Below are the code and all the weights of a small trained network. Each question names an input and a class and asks about switching units off, where a switched-off unit gives its printed mean instead of its output.

import numpy as np


def w(rows, s, z=0):
    codes = np.array(rows[::2]) - 128.0
    scale = np.full(codes.shape[1], s)
    scale[-1] = z or s
    return codes * scale


def norm(h):
    return h / np.sqrt((h * h).mean(-1, keepdims=True) + 1e-5)


def f(y):
    return y / 2 * (1 + np.tanh(0.7978845608 * (y + 0.044715 * y**3)))


def log_softmax(a):
    a = a - a.max(-1, keepdims=True)
    return a - np.log(np.exp(a).sum(-1, keepdims=True))


def net(x, mask):
    res = np.array(x, float).reshape(1, 6) / 4 @ E
    u = 0
    for l in range(2):
        y = f(norm(res) @ A[l][:, :-1].T + A[l][:, -1])
        res = res + np.where(mask[u : u + 9], y, B[l][:, -1]) @ B[l][:, :-1]
        u += 9
    return log_softmax(norm(res)[-1] @ U[:, :-1].T + U[:, -1])


A, B = {}, {}
E = w([
[135,139,140,139,122,124],'x0',
[96,172,149,81,164,23],'x1',
[130,74,85,241,247,108],'x2',
[114,109,115,107,138,133],'x3',
[84,57,11,222,1,18],'x4',
[248,55,142,79,127,82],'x5',
],0.0087)
A[0] = w([
[146,177,168,82,165,155,65],'L0N0',
[105,117,125,146,195,68,110],'L0N1',
[70,152,117,140,122,146,47],'L0N2',
[100,101,105,132,46,66,44],'L0N3',
[101,178,147,23,16,111,37],'L0N4',
[31,183,129,126,123,136,2],'L0N5',
[158,105,106,142,55,247,60],'L0N6',
[87,200,135,47,144,4,54],'L0N7',
[213,86,124,59,117,62,21],'L0N8',
],0.019,0.0077)
B[0] = w([
[87,166,93,93,110,65,209],'L0N0',
[129,97,113,160,167,145,185],'L0N1',
[125,148,131,137,99,168,154],'L0N2',
[89,166,104,90,115,66,220],'L0N3',
[142,145,105,197,213,125,245],'L0N4',
[124,162,168,160,83,166,185],'L0N5',
[120,24,127,100,117,158,205],'L0N6',
[120,4,113,82,101,174,230],'L0N7',
[166,161,173,149,72,159,189],'L0N8',
],0.04,0.011)
A[1] = w([
[89,182,83,73,129,50,51],'L1N0',
[161,120,113,175,189,111,120],'L1N1',
[167,160,67,181,213,155,85],'L1N2',
[122,175,138,169,38,197,98],'L1N3',
[111,79,147,155,147,157,192],'L1N4',
[253,161,151,115,80,112,23],'L1N5',
[122,157,138,60,181,188,10],'L1N6',
[78,183,170,156,96,179,4],'L1N7',
[137,173,201,26,198,169,2],'L1N8',
],0.026,0.002)
B[1] = w([
[69,188,217,38,50,100,249],'L1N0',
[161,195,78,155,131,171,199],'L1N1',
[231,213,91,135,147,105,229],'L1N2',
[154,106,224,188,238,84,204],'L1N3',
[172,126,109,40,91,121,236],'L1N4',
[50,134,184,205,250,206,169],'L1N5',
[113,118,86,213,16,112,145],'L1N6',
[87,105,162,172,209,194,183],'L1N7',
[27,106,86,228,76,44,141],'L1N8',
],0.026,0.013)
U = w([
[44,155,127,132,65,55,107],'0',
[161,7,87,108,105,156,99],'1',
[202,189,84,150,151,131,90],'2',
[114,104,203,191,183,175,83],'3',
[153,121,152,102,133,127,254],'4',
],0.014,0.0093)

Each question gives the input, the list of numbers given to net, and the class t.
The units are the neurons (one row each of A and B). Each row of codes is followed by its name. A weight is (code - 128) times the scale printed after its matrix; where a second scale follows, it is the last column's (A, B and U).
mask holds one flag per neuron, layer by layer. A switched-off neuron (its flag False) gives its mean, the last column of its row in B, instead of its output. The means were averaged over made-up inputs and are rounded, as every weight is.
A unit's drop is (log p(t) with every unit on - log p(t) with that unit switched off) / (log p(t) with every unit on - log p(t) with every unit switched off).
The circuit of an input: a set's keep is (log p(t) with only the set's units on - log p(t) with every unit switched off) / (log p(t) with every unit on - log p(t) with every unit switched off). Starting from the 12 units with the biggest drops (on a tie, the unit counted first), units are removed one at a time, each time the one whose removal leaves the highest keep (on an exact tie, the one counted first), for as long as the keep stays at least 0.8.
circuit, biggest first: the units of the circuit, biggest drop first
unit that matters most: the unit with the biggest drop
k most important neurons: the k neurons with the biggest drops, biggest first
k most important neurons of layer l: the k neurons of layer l with the biggest drops, biggest first
input [-8,1,4,-6,6,7], class 3: most important neuron : [L0N8]
input [-3,4,-7,6,-7,-2], class 0: 3 most important neurons : [L0N0; L1N0; L0N1]
input [0,-8,4,6,-1,6], class 1: 2 most important neurons : [L0N6; L1N0]
input [0,0,-3,-3,-1,-7], class 3: 2 most important neurons : [L0N5; L1N7]
input [-6,4,-5,3,-6,4], class 0: 2 most important neurons of layer 0 : [L0N0; L0N6]
input [-6,4,5,6,5,8], class 3: circuit, biggest first : [L0N8; L1N5]
input [-3,7,-1,-3,-6,-8], class 3: 2 most important neurons of layer 0 : [L0N5; L0N6]
input [6,-7,0,-7,-5,6], class 1: 2 most important neurons of layer 0 : [L0N6; L0N3]
input [0,7,3,-7,-6,8], class 3: 3 most important neurons : [L0N8; L0N6; L1N5]
input [-2,-3,-1,0,-3,4], class 3: circuit, biggest first : [L0N8; L1N5]
input [-3,-8,7,-5,4,2], class 1: 4 most important neurons : [L0N4; L0N6; L1N0; L1N2]
input [2,-4,7,-2,0,8], class 3: circuit, biggest first : [L0N8; L1N5; L0N7]
input [-1,4,-5,5,-6,3], class 0: 2 most important neurons : [L0N0; L0N6]
input [-4,-1,-8,0,-3,1], class 2: unit that matters most : L0N4
input [-7,3,-1,4,-6,6], class 0: 2 most important neurons : [L0N0; L0N5]
input [-8,2,-4,-4,-5,2], class 0: 3 most important neurons : [L0N0; L1N0; L0N1]
input [2,-6,-8,8,-4,3], class 2: 2 most important neurons of layer 0 : [L0N4; L0N7]
input [8,-2,1,7,6,-7], class 3: 3 most important neurons : [L0N0; L1N3; L0N5]
input [-6,3,4,1,-2,1], class 2: 3 most important neurons of layer 0 : [L0N1; L0N6; L0N7]
input [0,5,7,4,-1,7], class 2: unit that matters most : L0N1
